Here is a tiny trained network, its code and every weight. The questions are about switching its units off for an input and a target symbol, where a switched-off unit gives its printed mean instead of its output.

import numpy as np


def w(rows, s, z=0):
    codes = np.array(rows[::2]) - 128.0
    scale = np.full(codes.shape[1], s)
    scale[-1] = z or s
    return codes * scale


def f(y):
    return y / 2 * (1 + np.tanh(0.7978845608 * (y + 0.044715 * y**3)))


def softmax(a):
    e = np.exp(a - a.max(-1, keepdims=True))
    return e / e.sum(-1, keepdims=True)


def log_softmax(a):
    a = a - a.max(-1, keepdims=True)
    return a - np.log(np.exp(a).sum(-1, keepdims=True))


def net(x, mask):
    ids = ['βγεζηθξω'.index(c) for c in x.split()]
    T = len(ids)
    res = E[ids] + P[:T]
    q, k, v = (res @ M[0].T for M in (Q, K, V))
    z = softmax(np.where(np.tri(T) > 0, q @ k.T / 4**0.5, -1e9)) @ v
    res = res + np.where(mask[0], z, O[0][:, -1]) @ O[0][:, :-1]
    y = f(res @ A[0][:, :-1].T + A[0][:, -1])
    res = res + np.where(mask[1:17], y, B[0][:, -1]) @ B[0][:, :-1]
    return log_softmax(res[-1] @ U[:, :-1].T + U[:, -1])


Q, K, V, O, A, B = {}, {}, {}, {}, {}, {}
E = w([
[110,205,208],'β',
[242,94,60],'γ',
[103,180,201],'ε',
[208,118,157],'ζ',
[136,64,148],'η',
[203,147,38],'θ',
[83,16,2],'ξ',
[43,233,5],'ω',
],0.013)
P = w([
[79,185,189],'0',
[153,155,125],'1',
[183,152,89],'2',
[188,143,54],'3',
[170,147,9],'4',
[171,140,3],'5',
[170,160,126],'6',
],0.0034)
Q[0] = w([
[84,80,92],'H0',
[108,145,116],'H0',
[165,252,177],'H0',
[81,110,159],'H0',
],0.015)
K[0] = w([
[93,102,231],'H0',
[174,204,116],'H0',
[123,121,4],'H0',
[170,103,212],'H0',
],0.013)
V[0] = w([
[53,16,21],'H0',
[174,39,110],'H0',
[85,148,101],'H0',
[93,165,2],'H0',
],0.0097)
O[0] = w([
[30,70,100,166],'H0',
[123,168,254,130],'H0',
[94,133,110,146],'H0',
[132,175,1,254],'H0',
],0.0094,0.006)
A[0] = w([
[110,111,73,62],'N0',
[85,117,100,160],'N1',
[93,44,115,190],'N2',
[115,102,205,253],'N3',
[85,178,127,58],'N4',
[150,75,153,163],'N5',
[70,108,145,87],'N6',
[150,130,158,72],'N7',
[161,177,173,22],'N8',
[118,101,129,130],'N9',
[212,137,105,148],'N10',
[89,161,150,204],'N11',
[224,4,137,159],'N12',
[139,134,124,203],'N13',
[51,173,173,77],'N14',
[161,104,114,195],'N15',
],0.016,0.0063)
B[0] = w([
[175,76,187,245],'N0',
[142,82,166,227],'N1',
[118,96,75,183],'N2',
[92,179,220,188],'N3',
[209,120,100,172],'N4',
[83,90,157,154],'N5',
[250,110,139,147],'N6',
[196,90,133,141],'N7',
[212,82,79,168],'N8',
[130,174,86,126],'N9',
[108,201,148,254],'N10',
[111,140,84,173],'N11',
[104,65,132,230],'N12',
[1,162,199,176],'N13',
[60,104,130,168],'N14',
[97,117,112,192],'N15',
],0.0078,0.0099)
U = w([
[255,190,121,3],'β',
[21,187,132,168],'γ',
[157,156,134,90],'ε',
[177,102,159,201],'ζ',
[21,123,175,174],'η',
[44,252,44,184],'θ',
[33,50,101,77],'ξ',
[233,136,31,105],'ω',
],0.0092,0.0047)

Each question gives the input, a string of symbols that net reads in full, and the target symbol t.
The units are the heads (4 rows each of Q, K, V and O) and the neurons (one row each of A and B). Each row of codes is followed by its name. A weight is (code - 128) times the scale printed after its matrix; where a second scale follows, it is the last column's (O, A, B and U).
mask holds one flag per unit, heads first, then neurons. A switched-off unit (its flag False) gives its mean, the last column of its rows in O or B, instead of its output. The means were averaged over made-up inputs and are rounded, as every weight is.
A unit's drop is (log p(t) with every unit on - log p(t) with that unit switched off) / (log p(t) with every unit on - log p(t) with every unit switched off).
The circuit of an input: a set's keep is (log p(t) with only the set's units on - log p(t) with every unit switched off) / (log p(t) with every unit on - log p(t) with every unit switched off). Starting from the 12 units with the biggest drops (on a tie, the unit counted first), units are removed one at a time, each time the one whose removal leaves the highest keep (on an exact tie, the one counted first), for as long as the keep stays at least 0.8.
units of the circuit, in order: the units of the circuit, biggest drop first
unit that matters most: the unit with the biggest drop
k most important neurons: the k neurons with the biggest drops, biggest first
drop when u is switched off: that unit's drop, to one decimal
input ζ β ζ ξ ω, target ω: units of the circuit, in order => (H0, N4, N0)
input β β β θ ζ, target θ: unit that matters most => N0
input θ β ε, target θ: units of the circuit, in order => (N0, N1, N12)
input γ θ ε, target θ: units of the circuit, in order => (N0, N12)
input θ β ζ β β, target θ: units of the circuit, in order => (N0, N1, N12)
input γ β ξ ε, target ξ: units of the circuit, in order => (H0, N10, N2)
input θ ζ ω γ ζ ω ζ, target ω: 2 most important neurons => (N0, N3)
input β ε ζ β θ β ζ, target θ: 2 most important neurons => (N0, N1)
input γ γ β θ ζ θ γ, target θ: 3 most important neurons => (N0, N10, N1)
input ξ β ζ, target ξ: 2 most important neurons => (N2, N10)
input ξ η η, target η: drop when N3 is switched off => 0.5
input γ θ θ θ β, target θ: drop when N0 is switched off => 0.3
input ω γ ε ω ζ ε, target ω: drop when H0 is switched off => 1.0
input β ξ ξ ε γ ω, target ω: most important neuron => (N4)
